Below is a small trained network, with its code and all its weights. Each question gives an input and a class and asks what happens when units are switched off, that is, made to give their printed mean instead of their output.

import numpy as np


def w(rows, s, z=0):
    codes = np.array(rows[::2]) - 128.0
    scale = np.full(codes.shape[1], s)
    scale[-1] = z or s
    return codes * scale


def f(y):
    return np.maximum(y, 0)


def log_softmax(a):
    a = a - a.max(-1, keepdims=True)
    return a - np.log(np.exp(a).sum(-1, keepdims=True))


def net(x, mask):
    res = np.array(x, float).reshape(1, 4) / 4 @ E
    y = f(res @ A[0][:, :-1].T + A[0][:, -1])
    res = res + np.where(mask, y, B[0][:, -1]) @ B[0][:, :-1]
    return log_softmax(res[-1] @ U[:, :-1].T + U[:, -1])


A, B = {}, {}
E = w([
[212,172,51,73,137,138,197,107,73],'x0',
[129,243,82,230,48,73,135,103,180],'x1',
[82,131,174,71,103,111,248,122,178],'x2',
[171,118,199,163,47,198,167,152,101],'x3',
],0.012)
A[0] = w([
[67,115,193,73,144,120,227,119,142,44],'neuron 1',
[55,69,211,128,148,151,69,143,154,145],'neuron 2',
[90,108,150,86,156,145,199,147,142,197],'neuron 3',
[186,107,142,149,160,179,27,119,75,72],'neuron 4',
[156,104,125,126,150,153,66,127,89,150],'neuron 5',
[153,97,171,109,131,176,133,137,97,203],'neuron 6',
[215,108,69,54,168,178,181,127,88,70],'neuron 7',
[201,96,218,129,83,252,148,150,90,59],'neuron 8',
[63,95,176,138,133,149,82,133,150,2],'neuron 9',
[73,108,69,39,239,92,101,127,146,89],'neuron 10',
[133,61,174,50,187,192,120,142,94,19],'neuron 11',
[101,100,127,82,191,125,97,131,121,109],'neuron 12',
[143,119,105,139,164,171,87,172,112,162],'neuron 13',
],0.013,0.0071)
B[0] = w([
[177,61,44,104,162,186,85,225,178,220],'neuron 1',
[177,203,164,57,123,93,169,77,43,242],'neuron 2',
[143,124,134,42,47,149,92,65,151,217],'neuron 3',
[139,67,97,60,131,165,152,197,201,214],'neuron 4',
[167,129,98,91,102,158,74,99,153,192],'neuron 5',
[118,150,173,165,49,148,110,37,138,213],'neuron 6',
[199,192,174,85,161,110,175,141,41,226],'neuron 7',
[4,62,124,169,201,17,98,139,120,254],'neuron 8',
[189,124,110,159,216,130,181,251,75,181],'neuron 9',
[28,50,176,170,138,62,101,137,110,223],'neuron 10',
[143,193,75,223,124,150,167,191,187,233],'neuron 11',
[113,162,98,190,126,123,132,88,164,187],'neuron 12',
[137,109,109,74,73,143,110,116,125,185],'neuron 13',
],0.017)
U = w([
[142,31,77,42,117,150,81,184,177,88],'0',
[26,47,150,161,173,59,95,155,112,109],'1',
[171,152,155,95,179,104,162,167,52,103],'2',
[119,187,85,255,53,120,149,167,210,143],'3',
[109,81,185,71,52,147,66,50,113,254],'4',
[108,80,177,146,185,226,110,79,125,93],'5',
],0.0099,0.015)

Each question gives the input, the list of numbers given to net, and the class t.
The units are the neurons (one row each of A and B). Each row of codes is followed by its name. A weight is (code - 128) times the scale printed after its matrix; where a second scale follows, it is the last column's (A, B and U).
mask holds one flag per neuron, in row order. A switched-off neuron (its flag False) gives its mean, the last column of its row in B, instead of its output. The means were averaged over made-up inputs and are rounded, as every weight is.
A unit's drop is (log p(t) with every unit on - log p(t) with that unit switched off) / (log p(t) with every unit on - log p(t) with every unit switched off).
The circuit of an input: a set's keep is (log p(t) with only the set's units on - log p(t) with every unit switched off) / (log p(t) with every unit on - log p(t) with every unit switched off). Starting from the 12 units with the biggest drops (on a tie, the unit counted first), units are removed one at a time, each time the one whose removal leaves the highest keep (on an exact tie, the one counted first), for as long as the keep stays at least 0.8.
units of the circuit, in order: the units of the circuit, biggest drop first
top k neurons: the k neurons with the biggest drops, biggest first
drop when u is switched off: that unit's drop, to one decimal
input [-8,5,-5,7], class 2: top neuron	[neuron 2]
input [7,-5,-5,-5], class 2: top 3 neurons	[neuron 7; neuron 8; neuron 1]
input [2,-2,-7,-8], class 1: top 2 neurons	[neuron 10; neuron 1]
input [0,-8,7,-4], class 3: top 2 neurons	[neuron 11; neuron 12]
input [7,0,3,8], class 1: top 2 neurons	[neuron 8; neuron 2]
input [-6,-2,-8,7], class 0: top 2 neurons	[neuron 4; neuron 5]
input [-1,-4,3,2], class 3: top 3 neurons	[neuron 11; neuron 4; neuron 6]
input [-4,-5,-2,0], class 3: top 3 neurons	[neuron 11; neuron 7; neuron 12]
input [0,-5,-3,4], class 3: top 4 neurons	[neuron 11; neuron 10; neuron 6; neuron 1]
input [8,-8,-3,-5], class 2: top 2 neurons	[neuron 7; neuron 11]
input [8,8,-8,6], class 0: top 2 neurons	[neuron 2; neuron 11]
input [-4,-4,-7,8], class 1: top 4 neurons	[neuron 8; neuron 1; neuron 3; neuron 6]
input [-7,-4,8,-6], class 0: top 3 neurons	[neuron 1; neuron 3; neuron 8]
input [3,-3,-2,0], class 4: units of the circuit, in order	[neuron 9]
input [-8,-2,2,3], class 2: drop when neuron 2 is switched off	0.4
input [-8,5,-8,6], class 0: drop when neuron 7 is switched off	0.7
input [-8,-4,2,-5], class 2: drop when neuron 2 is switched off	1.9
